Below is a small trained network, with its code and all its weights. Each question gives an input and a class and asks what happens when units are switched off, that is, made to give their printed mean instead of their output.

import numpy as np


def w(rows, s, z=0):
    codes = np.array(rows[::2]) - 128.0
    scale = np.full(codes.shape[1], s)
    scale[-1] = z or s
    return codes * scale


def f(y):
    return np.maximum(y, 0)


def log_softmax(a):
    a = a - a.max(-1, keepdims=True)
    return a - np.log(np.exp(a).sum(-1, keepdims=True))


def net(x, mask):
    res = np.array(x, float).reshape(1, 3) / 4 @ E
    y = f(res @ A[0][:, :-1].T + A[0][:, -1])
    res = res + np.where(mask, y, B[0][:, -1]) @ B[0][:, :-1]
    return log_softmax(res[-1] @ U[:, :-1].T + U[:, -1])


A, B = {}, {}
E = w([
[129,145,202,105,172,161,127,76,43,122],'x0',
[82,44,90,86,170,206,128,80,127,134],'x1',
[78,108,171,72,137,160,158,253,135,170],'x2',
],0.017)
A[0] = w([
[78,66,125,93,212,205,99,54,89,88,150],'neuron 1',
[118,135,72,155,79,107,110,122,211,100,192],'neuron 2',
[114,139,99,183,86,118,95,102,139,119,53],'neuron 3',
[168,172,149,191,95,104,127,128,119,120,160],'neuron 4',
[148,233,196,135,58,57,174,159,126,107,135],'neuron 5',
[147,228,197,108,148,114,116,167,105,133,220],'neuron 6',
[143,173,114,118,83,81,94,131,86,105,157],'neuron 7',
[204,176,79,184,125,115,138,151,172,128,100],'neuron 8',
[144,188,197,116,145,130,111,147,45,73,116],'neuron 9',
[188,78,3,172,85,95,48,32,163,73,154],'neuron 10',
[180,149,65,169,28,86,117,78,121,93,61],'neuron 11',
[158,125,139,112,133,101,104,131,84,85,12],'neuron 12',
[122,94,143,79,194,151,129,57,57,120,158],'neuron 13',
[166,140,159,160,126,50,135,112,125,148,158],'neuron 14',
[218,192,149,178,107,66,120,137,110,72,188],'neuron 15',
[166,131,197,75,193,196,169,119,50,124,126],'neuron 16',
[109,84,70,71,113,145,136,169,161,100,138],'neuron 17',
[170,181,109,134,91,108,167,207,128,104,150],'neuron 18',
[76,90,98,116,120,148,176,161,191,158,161],'neuron 19',
[112,109,128,105,237,171,98,20,40,113,148],'neuron 20',
[89,120,165,52,163,209,179,186,93,184,105],'neuron 21',
[43,54,87,82,164,153,180,143,141,171,254],'neuron 22',
],0.011,0.0039)
B[0] = w([
[107,140,94,199,138,121,118,89,114,44,214],'neuron 1',
[83,140,114,124,97,131,116,55,140,151,202],'neuron 2',
[114,122,132,145,148,127,109,145,144,134,164],'neuron 3',
[128,165,169,135,131,133,96,175,80,140,179],'neuron 4',
[138,115,121,86,92,135,90,90,131,120,211],'neuron 5',
[146,84,85,83,88,142,129,115,136,131,189],'neuron 6',
[163,134,177,131,123,119,116,131,102,139,167],'neuron 7',
[95,170,162,118,114,69,89,95,85,118,185],'neuron 8',
[144,99,120,84,44,159,141,116,136,147,180],'neuron 9',
[181,106,116,94,142,138,110,146,247,162,254],'neuron 10',
[125,126,133,134,170,112,72,142,133,159,207],'neuron 11',
[155,125,125,108,88,132,150,117,121,115,142],'neuron 12',
[85,175,126,163,129,112,70,133,143,123,195],'neuron 13',
[148,122,176,109,138,142,95,154,89,142,172],'neuron 14',
[136,161,188,128,147,140,105,155,77,162,209],'neuron 15',
[105,151,151,160,136,112,71,90,129,131,195],'neuron 16',
[101,130,80,109,124,172,177,133,85,119,182],'neuron 17',
[113,129,104,90,102,104,106,99,143,109,188],'neuron 18',
[129,100,110,144,113,144,194,154,114,84,192],'neuron 19',
[93,141,99,190,175,80,91,107,182,114,221],'neuron 20',
[116,101,123,181,189,123,113,135,171,149,208],'neuron 21',
[83,93,97,185,155,151,172,127,121,124,210],'neuron 22',
],0.013,0.026)
U = w([
[176,121,143,85,82,142,147,123,10,104,95],'0',
[112,57,118,186,177,182,210,164,121,127,100],'1',
[172,155,130,152,203,97,93,157,193,119,8],'2',
[76,160,132,173,149,91,84,75,97,93,248],'3',
[122,81,81,122,118,122,143,92,249,104,214],'4',
[176,108,143,102,129,121,83,134,193,190,168],'5',
],0.013,0.0013)

Each question gives the input, the list of numbers given to net, and the class t.
The units are the neurons (one row each of A and B). Each row of codes is followed by its name. A weight is (code - 128) times the scale printed after its matrix; where a second scale follows, it is the last column's (A, B and U).
mask holds one flag per neuron, in row order. A switched-off neuron (its flag False) gives its mean, the last column of its row in B, instead of its output. The means were averaged over made-up inputs and are rounded, as every weight is.
A unit's drop is (log p(t) with every unit on - log p(t) with that unit switched off) / (log p(t) with every unit on - log p(t) with every unit switched off).
The circuit of an input: a set's keep is (log p(t) with only the set's units on - log p(t) with every unit switched off) / (log p(t) with every unit on - log p(t) with every unit switched off). Starting from the 12 units with the biggest drops (on a tie, the unit counted first), units are removed one at a time, each time the one whose removal leaves the highest keep (on an exact tie, the one counted first), for as long as the keep stays at least 0.8.
circuit, biggest first: the units of the circuit, biggest drop first
k most important neurons: the k neurons with the biggest drops, biggest first
drop of u: that unit's drop, to one decimal
input [3,5,-6], class 2: 3 most important neurons : [neuron 10; neuron 2; neuron 8]
input [-4,-6,8], class 4: circuit, biggest first : [neuron 18]
input [0,3,-5], class 4: 3 most important neurons : [neuron 15; neuron 10; neuron 4]
input [6,-5,4], class 0: 3 most important neurons : [neuron 10; neuron 20; neuron 11]
input [1,4,-6], class 4: 2 most important neurons : [neuron 10; neuron 15]
input [6,-2,7], class 4: 3 most important neurons : [neuron 15; neuron 6; neuron 9]
input [7,-2,8], class 4: 2 most important neurons : [neuron 6; neuron 9]
input [5,-2,4], class 4: 2 most important neurons : [neuron 15; neuron 6]
input [-7,-1,5], class 1: 2 most important neurons : [neuron 10; neuron 19]
input [0,2,-1], class 4: 3 most important neurons : [neuron 15; neuron 8; neuron 4]
input [-4,-3,6], class 4: 2 most important neurons : [neuron 18; neuron 15]
input [4,5,8], class 1: 2 most important neurons : [neuron 22; neuron 21]
input [-2,-5,4], class 0: drop of neuron 10 : 0.4
input [-2,0,1], class 1: drop of neuron 13 : 0.1
input [-8,-2,-6], class 5: most important neuron : [neuron 10]
input [-1,-3,-1], class 5: drop of neuron 19 : 0.2
input [-8,-4,-5], class 5: drop of neuron 10 : 0.3
